<52>: [107  98 164  96 175 164 123  94 151 174 173 118 112 118 165]
<113>: [123 111 144  98 163 170 130  96 151 177 166 113 113 123 165]
<117>: [108 118 155  88 178 159 131 113 146 167 150 114 105 123 163]
<118>: [164 164 107  98 175  96 123 101 149 173 150 100  85 122 161]
<39>: [107  98 164  96 175 164 123  94 151 174 173 118 112 118 161]
[107  98 164  96 175 164 123  94 151 174 173 118 112 118 165]
<52>
[107  98 164  96 175 164 123  94 151 174 173 118 112 118 161]
<39>
[166 113]
<113>
[105 123 163]
<117>

<53>: [132 127 128 127 133 151 114 128 133 124 136 141 113 112 133 129 131  90
 104 119 123 141 142 114 128 119 147 125 125 128  99 141 123 124 131 147
 135 124 141 121 146 103  94 123 126 105 139 132]
<114>: [139 156 148 127 156 126 117 128 142 138 139 137 125 127 126 122 140 142
 137 111 137 122 134 126 135 129 132 125 110 132 114 135 123 129 118 152
 125 132 150 108 157 137 147 120 126 131 121 131]
<77>: [118 124 104 135 116 148 150 135 115 142 134 153 133 133 116  90 139 113
 130 122 114 117 138 127 130 124 124 132 130 116 127 115 120 140 106 128
 115 138 123 140 102 107 139 130 109 129 136 125]
<2>: [136 106 136 123 137 121 115 128 143 141 143 116 151 141 115 145 123 152
 142 143 146 119 123 117 123 141 126 115 108 143 129 133 138 123  95 124
 131 135 130 126 153 135 120 140 129 126 114 123]
[123 117 123 141 126 115 108 143 129 133 138 123]
<2>
[124 141 121 146 103]
<53>

<129>: [119  98  79  92 129 150]
<108>: [102 175 163 125 157 114]
<193>: [176 105 167 143  86 124]
<174>: [121  85 114 108 148  83]
<131>: [166 165 102 135 120 176]
<188>: [156 128 131 113 136  89]
<163>: [133 164 148 171 141  81]
<196>: [158  92 164 154 170 104]
<175>: [ 92 141 162  86 170 164]
<154>: [166 102 135 120 141  81]
<176>: [172  78 144 164 166 163]
[102 175]
<108>
[165 102 135 120]
<131>
[133 164 148 171 141  81]
<163>

<104>: [118 125  92 166]
<83>: [128 133 112 139]
<13>: [128 133 139 112]
<37>: [129 129 120 130]
[128 133 112 139]
<83>
[133 112]
<83>
[129 120 130]
<37>
[133 139 112]
<13>

<124>: [100 108 121 110 116 106]
<40>: [100 161 128 125 101  95]
<102>: [110 115 162 140 154 163]
<36>: [100 161 121 110 116 106]
<35>: [170 168 162 163 140 154]
<68>: [177 173 145 137 148 154]
[100 161 121 110 116 106]
<36>
[100 108 121 110 116 106]
<124>
[162 163 140 154]
<35>
[161 121]
<36>
[162 163 140]
<35>

<21>: [114 116 117 115 113 126 120]
<150>: [116 107 113 129 125 117 113]
<27>: [115 126 128 120 122 132 131]
<125>: [139 130 124 127 143 130 138]
<173>: [121 121 123 125 121 126 122]
<45>: [116 119 121 120 114 126 120]
<97>: [120 107 112 131 131 116 115]
<96>: [122 121 160 128 143 153 165]
<87>: [117 112 115 124 121 121 117]
<29>: [149 163 153 128 135 146 152]
<155>: [128 135 124 105 118 138 139]
[126 128 120]
<27>
[114 126]
<45>
[117 112 115 124 121 121 117]
<87>
[113 126 120]
<21>
[112 131 131]
<97>

<75>: [137 125 102 134 125 133 104  91 144  99 130 158 136 106 119]
<16>: [154 152 114 114 169 155 134 128 138 158 131 121 105 134 122]
<4>: [ 91 142 102 134 125 133 104  99 144 130  91 158 136 106 119]
[ 91 144  99 130]
<75>
[ 91 144]
<75>
[144  99 130]
<75>
[125 133 104  91 144]
<75>
[125 102 134 125 133 104  91 144  99 130 158]
<75>
[ 91 142 102 134 125 133 104  99 144 130  91 158 136 106 119]
<4>
[104  91 144]
<75>

<127>: [120 129 118 136 145]
<42>: [138 142 125 130 117]
<162>: [120 130 125 155  83]
<31>: [123 120 131 126 136]
<141>: [128 141 113 146 102]
<60>: [120 129 118 101 151]
<139>: [133 155 125 130  83]
[129 118 136]
<127>
[138 142 125 130 117]
<42>
[155 125 130  83]
<139>
[120 129 118 101 151]
<60>

<26>: [172 103 107 116 115 110 109 145 156 136 135 163  98 126 163 142  98 108
  85]
<19>: [ 98 126 125 143 127 173 142 160 133 164  98 132 110 126 119 129 150 156
 126]
<3>: [140 122 131  95 160 131 126 139 117 142 108  98 163 132 119 118 125  77
 124]
<110>: [118 163 168 122 138 146 132  98 110 133 126 160 164 119 142 121 173 155
 156]
[131 126 139 117 142]
<3>
[163  98]
<26>
[142 160 133 164  98 132 110 126 119]
<19>

<111>: [ 83 126 122 125 117  98 121 143]
<73>: [ 83 126 122 152 117  98 121 143]
<12>: [144 147 130 128 130 127 114 109]
<103>: [144 147 130 128 130 127 119 139]
<6>: [131 164 131 110 145 125 139 119]
[139 119]
<6>
[ 83 126 122 125 117  98 121]
<111>
[ 83 126 122 125 117  98 121 143]
<111>
[130 128 130 127 119]
<103>
[128 130 127 119]
<103>

<41>: [111 156  95 128 107 121 148  99 106 130 163 155 123 148 172 143 114 133
 117 146 132 133 108 124 123 131 119 117 126 135 130 148 151 133 127 136
 131 138 153 126 146 112 127  98 149  82 143 109 131]
<205>: [113 131 131 137 116 108 121 113 107 164 148 108 114 140 134 117 136 132
 117 113 136 107 114 133 125 135 125 133 122 111 131 146 139 124 141 137
 140 146 135 113 160 115 107 130 115 142 138 115 130]
<195>: [125 140 138 114 101 144 129 130 115 163 150 109 115 140 135 117 133 132
 117 113 136 110 113 132 124 137 125 131 123 111 131 146 140 124 141 137
 140 145 136 114 160 115 108 129 115 143 137 116 129]
<189>: [124 131 145 146 142 140 122 126 135 128 124 112 124 131 128 133 161 125
 140 138 114 101 144 129 130 116 119 146 118 134 125 132 123 135 133 116
 109 131 117 123 123 141 108 125 133 101 142 124 138]
<28>: [125 147 107 129 118 134 145 113 123 123 133 143 126 133 140 142 117 128
 129 144 124 133 120 124 126 131 126 119 117 140 127 132 131 133 126 126
 121 130 146 127 127 123 135 108 143  94 136 122 130]
<194>: [115 126 157 140 121 106 114 126 108 179 143 100 113 137 127 114 152 131
 118 110 136  95 120 139 125 134 125 144 126 106 131 143 135 123 149 137
 141 146 119 111 163 117 103 155 109 148 135 122 129]
<192>: [118 151 111 134 120 135 144 109 120 125 134 133 125 135 142 142 125 127
 133 145 119 127 126 125 126 127 122 123 108 140 126 135 131 135 128 121
 114 132 145 126 128 124 120 107 145  85 142 117 134]
<72>: [117 135 113 128 112 110 135 112 108 147 150 122 123 137 139 122 117 132
 116 117 137 130 110 128 124 138 127 120 124 115 131 141 142 124 133 138
 141 139 147 123 154 113 122 119 119 141 134 117 127]
<112>: [112 153 123 148 123 132 140 105 114 134 136 117 117 140 142 140 154 126
 137 145 115  97 136 127 125 120 116 139 104 133 125 144 130 136 135 117
 110 138 138 117 133 126 104 109 142  82 154 111 142]
<179>: [122 128 157 149 143 132 117 130 130 134 125 106 122 132 127 124 165 125
 139 128 115  93 144 131 130 116 118 148 121 125 125 132 123 133 136 116
 111 132 116 120 126 139 105 134 126 118 141 125 137]
<76>: [109 144 156 166 127 119 117 109 110 158 137 100 112 143 133 122 169 126
 137 125 116  84 141 134 126 118 115 150 106 117 126 148 130 134 150 118
 112 148 120 110 144 125  94 126 123 101 159 111 144]
<85>: [110 149 146 163 128 124 123 107 112 148 136 104 112 142 136 129 168 126
 138 135 114  85 141 132 126 117 115 149 105 123 125 147 129 136 144 117
 110 144 124 111 138 127  96 119 130  90 158 111 145]
[131 126 119 117]
<28>
[138 138 117]
<112>
[125 140 138 114 101 144 129 130 116]
<189>
[113 132 124]
<195>
[150 109]
<195>
[121 106 114 126]
<194>

